Below is a small trained network, with its code and all its weights. Each question gives an input and a target symbol and asks what happens when units are switched off, that is, made to give their printed mean instead of their output.

import numpy as np


def w(rows, s, z=0):
    codes = np.array(rows[::2]) - 128.0
    scale = np.full(codes.shape[1], s)
    scale[-1] = z or s
    return codes * scale


def norm(h):
    return h / np.sqrt((h * h).mean(-1, keepdims=True) + 1e-5)


def f(y):
    return y / 2 * (1 + np.tanh(0.7978845608 * (y + 0.044715 * y**3)))


def softmax(a):
    e = np.exp(a - a.max(-1, keepdims=True))
    return e / e.sum(-1, keepdims=True)


def log_softmax(a):
    a = a - a.max(-1, keepdims=True)
    return a - np.log(np.exp(a).sum(-1, keepdims=True))


def net(x, mask):
    ids = ['βζλξπστω'.index(c) for c in x.split()]
    T = len(ids)
    res = E[ids] + P[:T]
    r = norm(res)
    for j in range(3):
        rows = slice(2 * j, 2 * j + 2)
        q, k, v = (r @ M[0][rows].T for M in (Q, K, V))
        z = softmax(np.where(np.tri(T) > 0, q @ k.T / 2**0.5, -1e9)) @ v
        o = O[0][rows]
        res = res + np.where(mask[j], z, o[:, -1]) @ o[:, :-1]
    y = f(norm(res) @ A[0][:, :-1].T + A[0][:, -1])
    res = res + np.where(mask[3:7], y, B[0][:, -1]) @ B[0][:, :-1]
    return log_softmax(norm(res)[-1] @ U[:, :-1].T + U[:, -1])


Q, K, V, O, A, B = {}, {}, {}, {}, {}, {}
E = w([
[159,134,178,155,63,150,97],'β',
[171,101,198,144,67,151,86],'ζ',
[127,57,159,68,57,135,156],'λ',
[88,75,152,81,61,173,112],'ξ',
[221,143,51,166,84,165,133],'π',
[90,105,135,203,100,120,169],'σ',
[88,67,73,191,108,149,65],'τ',
[48,250,72,108,157,164,72],'ω',
],0.012)
P = w([
[167,65,155,127,28,80,132],'0',
[104,106,141,126,51,211,186],'1',
[91,89,118,127,70,217,180],'2',
[94,137,150,138,107,242,165],'3',
[94,145,154,134,137,234,153],'4',
[92,154,153,130,163,224,151],'5',
[89,163,148,130,189,211,149],'6',
[103,168,137,111,211,202,143],'7',
[90,193,137,118,230,214,146],'8',
[91,202,153,112,254,219,139],'9',
],0.0084)
Q[0] = w([
[164,115,168,62,9,176,103],'h1',
[185,92,108,132,101,75,156],'h1',
[152,127,123,122,147,13,89],'h2',
[146,129,157,96,163,50,113],'h2',
[154,80,68,141,64,188,137],'h3',
[133,134,169,135,168,253,156],'h3',
],0.013)
K[0] = w([
[102,110,126,141,186,153,126],'h1',
[119,163,100,140,120,166,126],'h1',
[133,97,151,155,67,126,150],'h2',
[181,87,156,144,98,147,154],'h2',
[111,125,124,163,176,107,132],'h3',
[131,108,117,129,251,155,146],'h3',
],0.021)
V[0] = w([
[135,135,160,133,84,148,76],'h1',
[110,105,164,188,173,66,114],'h1',
[96,111,47,156,106,114,2],'h2',
[83,249,114,106,38,96,43],'h2',
[156,152,108,29,85,168,102],'h3',
[217,169,75,155,141,133,148],'h3',
],0.011)
O[0] = w([
[108,157,103,93,141,120,82,218],'h1',
[104,101,119,130,80,162,129,1],'h1',
[8,89,99,125,186,115,116,181],'h2',
[55,225,131,73,222,114,137,240],'h2',
[149,72,128,93,177,106,147,158],'h3',
[113,96,128,47,105,184,108,92],'h3',
],0.012,0.0084)
A[0] = w([
[81,138,95,156,1,204,82,160],'n1',
[18,118,63,144,133,151,116,85],'n2',
[120,86,148,19,138,146,146,168],'n3',
[108,150,170,197,191,21,184,1],'n4',
],0.0096,0.0025)
B[0] = w([
[77,151,156,221,133,112,158,207],'n1',
[205,54,116,153,199,123,8,244],'n2',
[99,148,65,123,109,216,112,228],'n3',
[198,129,217,117,187,192,141,254],'n4',
],0.013,0.0055)
U = w([
[113,197,101,91,164,103,128,107],'β',
[123,149,146,95,92,107,78,108],'ζ',
[154,128,87,98,123,68,150,215],'λ',
[185,148,207,112,192,182,158,100],'ξ',
[108,132,90,92,111,255,117,165],'π',
[68,193,126,210,110,153,175,200],'σ',
[117,47,101,201,179,167,39,5],'τ',
[60,152,81,86,173,52,190,177],'ω',
],0.0078,0.0031)

Each question gives the input, a string of symbols that net reads in full, and the target symbol t.
The units are the heads (2 rows each of Q, K, V and O) and the neurons (one row each of A and B). Each row of codes is followed by its name. A weight is (code - 128) times the scale printed after its matrix; where a second scale follows, it is the last column's (O, A, B and U).
mask holds one flag per unit, heads first, then neurons. A switched-off unit (its flag False) gives its mean, the last column of its rows in O or B, instead of its output. The means were averaged over made-up inputs and are rounded, as every weight is.
A unit's drop is (log p(t) with every unit on - log p(t) with that unit switched off) / (log p(t) with every unit on - log p(t) with every unit switched off).
The circuit of an input: a set's keep is (log p(t) with only the set's units on - log p(t) with every unit switched off) / (log p(t) with every unit on - log p(t) with every unit switched off). Starting from all 7 units, units are removed one at a time, each time the one whose removal leaves the highest keep (on an exact tie, the one counted first), for as long as the keep stays at least 0.8.
units of the circuit, in order: the units of the circuit, biggest drop first
most important unit: the unit with the biggest drop
top k neurons: the k neurons with the biggest drops, biggest first
which heads matter: for each layer, one digit per head in row order, 1 if its drop is at least 0.15 and else 0, layers parted by /
drop of u: that unit's drop, to one decimal
input σ ξ β, target σ: most important unit -> h3
input ξ τ ξ π ξ, target π: units of the circuit, in order -> [h2 n3]
input ω π ξ ξ τ, target ω: which heads matter -> 010
input σ ξ ξ ω ξ ξ λ π ζ, target π: top 2 neurons -> [n3 n1]
input σ λ σ ξ ζ, target σ: which heads matter -> 011
input ξ τ ξ ξ, target τ: which heads matter -> 010
input ξ ξ ξ λ σ, target σ: which heads matter -> 011
input ξ ξ ξ ξ ξ π ξ λ σ ξ, target σ: units of the circuit, in order -> [h3 h2 n1]
input π σ ξ β, target σ: which heads matter -> 010
input σ ξ ξ ξ ξ, target ξ: units of the circuit, in order -> [h3 h2 n4]
input ξ π ξ ξ ξ ξ σ π ζ, target σ: which heads matter -> 111
input ξ ξ σ ξ π ζ, target π: units of the circuit, in order -> [h3 n3]
input σ ξ λ π π β τ λ, target τ: drop of h2 -> 0.3
input ω ξ ξ ξ, target ω: drop of h2 -> 1.1
input ξ π ξ τ ξ π β, target π: drop of h1 -> 0.0
input ξ ξ π ξ τ σ τ π, target τ: drop of n2 -> 0.2
input ξ σ β ξ, target σ: most important unit -> h2
